Below is a small trained network, with its code and all its weights. Each question gives an input and a target symbol and asks what happens when units are switched off, that is, made to give their printed mean instead of their output.

import numpy as np


def w(rows, s, z=0):
    codes = np.array(rows[::2]) - 128.0
    scale = np.full(codes.shape[1], s)
    scale[-1] = z or s
    return codes * scale


def f(y):
    return np.maximum(y, 0)


def softmax(a):
    e = np.exp(a - a.max(-1, keepdims=True))
    return e / e.sum(-1, keepdims=True)


def log_softmax(a):
    a = a - a.max(-1, keepdims=True)
    return a - np.log(np.exp(a).sum(-1, keepdims=True))


def net(x, mask):
    ids = ['ΔΛΣαεζτψ'.index(c) for c in x.split()]
    T = len(ids)
    res = E[ids] + P[:T]
    q, k, v = (res @ M[0].T for M in (Q, K, V))
    z = softmax(np.where(np.tri(T) > 0, q @ k.T / 4**0.5, -1e9)) @ v
    res = res + np.where(mask[0], z, O[0][:, -1]) @ O[0][:, :-1]
    y = f(res @ A[0][:, :-1].T + A[0][:, -1])
    res = res + np.where(mask[1:9], y, B[0][:, -1]) @ B[0][:, :-1]
    return log_softmax(res[-1] @ U[:, :-1].T + U[:, -1])


Q, K, V, O, A, B = {}, {}, {}, {}, {}, {}
E = w([
[169,134,68,75,72,150,156],'Δ',
[114,32,124,163,62,136,196],'Λ',
[104,218,190,184,156,44,12],'Σ',
[240,106,254,135,138,178,131],'α',
[80,69,125,128,201,49,91],'ε',
[147,207,70,125,207,75,193],'ζ',
[77,168,130,162,102,162,152],'τ',
[75,130,208,198,216,123,187],'ψ',
],0.017)
P = w([
[250,129,169,194,53,107,151],'0',
[175,155,138,165,72,111,162],'1',
[178,134,138,141,97,123,144],'2',
[158,144,111,142,112,126,133],'3',
[140,136,100,150,126,131,126],'4',
[126,138,87,151,133,138,118],'5',
[112,136,80,156,140,151,121],'6',
[120,117,79,140,149,165,121],'7',
[127,126,83,117,159,169,135],'8',
[121,109,75,119,172,181,132],'9',
[170,93,116,108,182,174,126],'10',
],0.012)
Q[0] = w([
[159,109,40,193,151,165,141],'h0',
[100,152,198,76,30,224,2],'h0',
[228,155,126,206,123,142,227],'h0',
[162,99,173,90,159,214,99],'h0',
],0.0093)
K[0] = w([
[91,152,85,119,141,163,145],'h0',
[200,195,163,199,68,83,110],'h0',
[136,117,109,108,128,220,174],'h0',
[244,135,155,161,167,127,84],'h0',
],0.011)
V[0] = w([
[141,160,254,139,187,57,65],'h0',
[130,88,83,107,149,70,147],'h0',
[124,189,135,70,159,142,96],'h0',
[179,78,67,162,198,119,200],'h0',
],0.009)
O[0] = w([
[72,104,84,189,127,120,168,128],'h0',
[132,111,124,128,99,113,146,149],'h0',
[251,103,122,184,119,157,164,111],'h0',
[101,159,147,125,70,112,162,253],'h0',
],0.013,0.0056)
A[0] = w([
[150,177,146,170,111,84,81,3],'n0',
[121,68,116,163,112,175,110,202],'n1',
[137,97,85,123,26,153,115,115],'n2',
[163,155,80,73,115,140,103,163],'n3',
[181,188,213,169,108,89,114,243],'n4',
[137,177,192,145,12,198,117,234],'n5',
[115,175,94,168,214,128,157,29],'n6',
[182,93,68,81,119,116,153,117],'n7',
],0.011,0.0033)
B[0] = w([
[159,96,171,105,19,132,71,167],'n0',
[160,92,114,21,117,215,116,162],'n1',
[166,83,228,137,57,107,78,164],'n2',
[214,80,104,187,121,140,70,197],'n3',
[115,99,99,133,7,196,174,252],'n4',
[105,42,98,137,254,176,111,254],'n5',
[220,119,181,81,153,96,138,248],'n6',
[94,108,111,192,112,52,149,182],'n7',
],0.008,0.0081)
U = w([
[130,158,79,173,145,216,106,231],'Δ',
[152,123,122,85,79,101,171,169],'Λ',
[140,156,254,147,163,101,157,76],'Σ',
[168,110,142,102,138,97,145,1],'α',
[106,109,82,129,172,65,124,197],'ε',
[143,108,206,42,104,99,95,114],'ζ',
[216,97,146,123,204,71,74,94],'τ',
[174,127,137,181,49,104,22,95],'ψ',
],0.0095,0.0037)

Each question gives the input, a string of symbols that net reads in full, and the target symbol t.
The units are the heads (4 rows each of Q, K, V and O) and the neurons (one row each of A and B). Each row of codes is followed by its name. A weight is (code - 128) times the scale printed after its matrix; where a second scale follows, it is the last column's (O, A, B and U).
mask holds one flag per unit, heads first, then neurons. A switched-off unit (its flag False) gives its mean, the last column of its rows in O or B, instead of its output. The means were averaged over made-up inputs and are rounded, as every weight is.
A unit's drop is (log p(t) with every unit on - log p(t) with that unit switched off) / (log p(t) with every unit on - log p(t) with every unit switched off).
The circuit of an input: a set's keep is (log p(t) with only the set's units on - log p(t) with every unit switched off) / (log p(t) with every unit on - log p(t) with every unit switched off). Starting from all 9 units, units are removed one at a time, each time the one whose removal leaves the highest keep (on an exact tie, the one counted first), for as long as the keep stays at least 0.8.
circuit, biggest first: the units of the circuit, biggest drop first
most important unit: the unit with the biggest drop
top k neurons: the k neurons with the biggest drops, biggest first
drop when u is switched off: that unit's drop, to one decimal
input α τ Δ ζ Δ Λ ζ Δ, target τ: circuit, biggest first => n5, h0, n3
input ζ τ Λ τ ε ζ ζ τ ζ, target τ: most important unit => n3
input ε τ τ, target Δ: circuit, biggest first => n6, n5
input ε τ ζ ζ ζ Δ τ Δ, target τ: circuit, biggest first => n5, h0, n4
input ζ τ ζ Σ Σ ε Σ α Δ, target ψ: circuit, biggest first => n2, n3
input τ τ Σ ζ ζ ζ ζ ζ ψ Λ, target ζ: circuit, biggest first => n2, h0
input τ Λ ε ζ τ Δ ζ Σ ζ α, target Δ: circuit, biggest first => n6, h0
input α α Δ, target ψ: top 3 neurons => n2, n3, n6
input α α ζ ζ τ ζ, target τ: top 2 neurons => n6, n3
input Σ Δ ε, target ε: top 2 neurons => n4, n6
input ζ ζ τ, target Δ: top 2 neurons => n5, n6
input ε ζ ζ ζ ζ, target Λ: top 2 neurons => n4, n5
input ζ ζ ζ ζ ζ, target Λ: drop when h0 is switched off => 0.9
input ε τ Σ Δ Λ α, target Δ: drop when h0 is switched off => 0.0
input ε ζ ζ Δ ζ, target ψ: drop when n4 is switched off => 0.1
input τ ζ Δ ζ ζ τ Δ Λ, target ζ: drop when h0 is switched off => 0.2
input ζ α τ α Δ ζ ζ Λ ζ, target ζ: top neuron => n5
